Below are the code and all the weights of a small trained network. Each question names an input and a class and asks about switching units off, where a switched-off unit gives its printed mean instead of its output.

import numpy as np


def w(rows, s, z=0):
    codes = np.array(rows[::2]) - 128.0
    scale = np.full(codes.shape[1], s)
    scale[-1] = z or s
    return codes * scale


def norm(h):
    return h / np.sqrt((h * h).mean(-1, keepdims=True) + 1e-5)


def f(y):
    return np.maximum(y, 0)


def log_softmax(a):
    a = a - a.max(-1, keepdims=True)
    return a - np.log(np.exp(a).sum(-1, keepdims=True))


def net(x, mask):
    res = np.array(x, float).reshape(1, 6) / 4 @ E
    u = 0
    for l in range(2):
        y = f(norm(res) @ A[l][:, :-1].T + A[l][:, -1])
        res = res + np.where(mask[u : u + 8], y, B[l][:, -1]) @ B[l][:, :-1]
        u += 8
    return log_softmax(norm(res)[-1] @ U[:, :-1].T + U[:, -1])


A, B = {}, {}
E = w([
[97,97,150,164,186],'x0',
[124,90,206,32,14],'x1',
[24,210,254,84,222],'x2',
[42,238,90,111,61],'x3',
[104,194,156,186,19],'x4',
[54,127,37,238,179],'x5',
],0.004)
A[0] = w([
[1,225,196,127,160,236],'0.n0',
[58,81,132,157,146,199],'0.n1',
[192,142,70,68,192,25],'0.n2',
[116,171,171,100,54,211],'0.n3',
[234,143,168,121,72,131],'0.n4',
[195,23,111,106,111,91],'0.n5',
[176,91,43,104,174,2],'0.n6',
[162,122,98,176,95,173],'0.n7',
],0.0081,0.0016)
B[0] = w([
[235,116,137,150,129,255],'0.n0',
[177,254,91,175,175,174],'0.n1',
[112,95,228,10,79,171],'0.n2',
[172,134,159,210,69,203],'0.n3',
[56,141,103,155,200,205],'0.n4',
[153,76,61,235,130,214],'0.n5',
[171,139,149,49,138,185],'0.n6',
[142,128,208,87,88,178],'0.n7',
],0.0064,0.0063)
A[1] = w([
[70,180,149,27,155,105],'1.n0',
[234,86,199,254,189,197],'1.n1',
[182,175,32,34,217,252],'1.n2',
[127,147,146,151,37,102],'1.n3',
[160,3,85,132,206,151],'1.n4',
[192,178,218,29,121,119],'1.n5',
[233,75,146,114,89,209],'1.n6',
[145,163,219,97,204,121],'1.n7',
],0.0086,0.0029)
B[1] = w([
[40,128,103,137,211,139],'1.n0',
[114,47,181,82,100,248],'1.n1',
[109,148,96,254,123,180],'1.n2',
[192,206,106,128,48,155],'1.n3',
[74,142,106,126,74,184],'1.n4',
[145,181,132,117,202,176],'1.n5',
[28,152,25,41,185,204],'1.n6',
[168,118,169,133,145,170],'1.n7',
],0.0068,0.014)
U = w([
[104,78,197,85,112,2],'0',
[151,214,129,112,4,158],'1',
[86,57,60,95,74,169],'2',
[107,175,116,87,190,58],'3',
[176,146,218,80,148,222],'4',
[121,123,146,229,154,169],'5',
],0.016,0.0037)

Each question gives the input, the list of numbers given to net, and the class t.
The units are the neurons (one row each of A and B). Each row of codes is followed by its name. A weight is (code - 128) times the scale printed after its matrix; where a second scale follows, it is the last column's (A, B and U).
mask holds one flag per neuron, layer by layer. A switched-off neuron (its flag False) gives its mean, the last column of its row in B, instead of its output. The means were averaged over made-up inputs and are rounded, as every weight is.
A unit's drop is (log p(t) with every unit on - log p(t) with that unit switched off) / (log p(t) with every unit on - log p(t) with every unit switched off).
The circuit of an input: a set's keep is (log p(t) with only the set's units on - log p(t) with every unit switched off) / (log p(t) with every unit on - log p(t) with every unit switched off). Starting from the 12 units with the biggest drops (on a tie, the unit counted first), units are removed one at a time, each time the one whose removal leaves the highest keep (on an exact tie, the one counted first), for as long as the keep stays at least 0.8.
units of the circuit, in order: the units of the circuit, biggest drop first
unit that matters most: the unit with the biggest drop
top k neurons: the k neurons with the biggest drops, biggest first
top k neurons in layer l: the k neurons of layer l with the biggest drops, biggest first
input [-7,0,7,2,4,7], class 4: units of the circuit, in order	(0.n0 1.n2)
input [0,-2,-1,0,2,-2], class 0: unit that matters most	0.n4
input [4,-7,-4,-4,7,-2], class 0: top 2 neurons	(1.n1 0.n7)
input [3,8,4,-1,-4,6], class 4: top 3 neurons	(0.n5 0.n0 0.n1)
input [2,7,-4,8,-8,7], class 5: top 3 neurons in layer 1	(1.n2 1.n6 1.n1)
input [-2,-4,-1,-8,8,-4], class 0: top 2 neurons	(1.n1 0.n4)
input [-6,-6,6,1,4,0], class 4: units of the circuit, in order	(0.n0 1.n1)
input [5,3,0,-2,-8,7], class 5: top 2 neurons in layer 0	(0.n1 0.n0)
input [-8,8,1,-6,-8,-7], class 2: top 2 neurons in layer 1	(1.n6 1.n4)
input [8,-5,-6,-8,2,6], class 2: top 2 neurons in layer 1	(1.n1 1.n4)
input [-8,-4,-3,-7,-8,-7], class 2: units of the circuit, in order	(0.n5 1.n4)
input [-7,1,1,-1,-6,6], class 5: top 3 neurons in layer 1	(1.n2 1.n1 1.n6)
input [-5,-7,-3,0,8,7], class 1: units of the circuit, in order	(0.n7 0.n5 1.n2)
input [4,-3,3,0,-5,0], class 5: units of the circuit, in order	(1.n6)
input [4,7,4,-1,-5,7], class 5: top 2 neurons	(0.n1 1.n2)
input [-3,-8,8,-5,4,0], class 4: units of the circuit, in order	(1.n1 0.n0)
input [6,-2,-5,-7,-3,7], class 2: units of the circuit, in order	(1.n4 1.n1)
input [3,-7,3,4,5,-4], class 4: units of the circuit, in order	(0.n0 1.n1)
input [8,-1,7,-1,8,1], class 4: units of the circuit, in order	(0.n0 1.n2)
input [5,3,0,-2,8,5], class 1: units of the circuit, in order	(1.n3)
input [8,-5,-4,-2,-8,-3], class 2: top 2 neurons	(0.n5 1.n4)
input [-4,3,7,2,3,8], class 4: top 4 neurons	(0.n0 1.n2 1.n4 0.n5)
input [-7,-7,3,3,-6,4], class 5: top 2 neurons	(1.n2 1.n6)
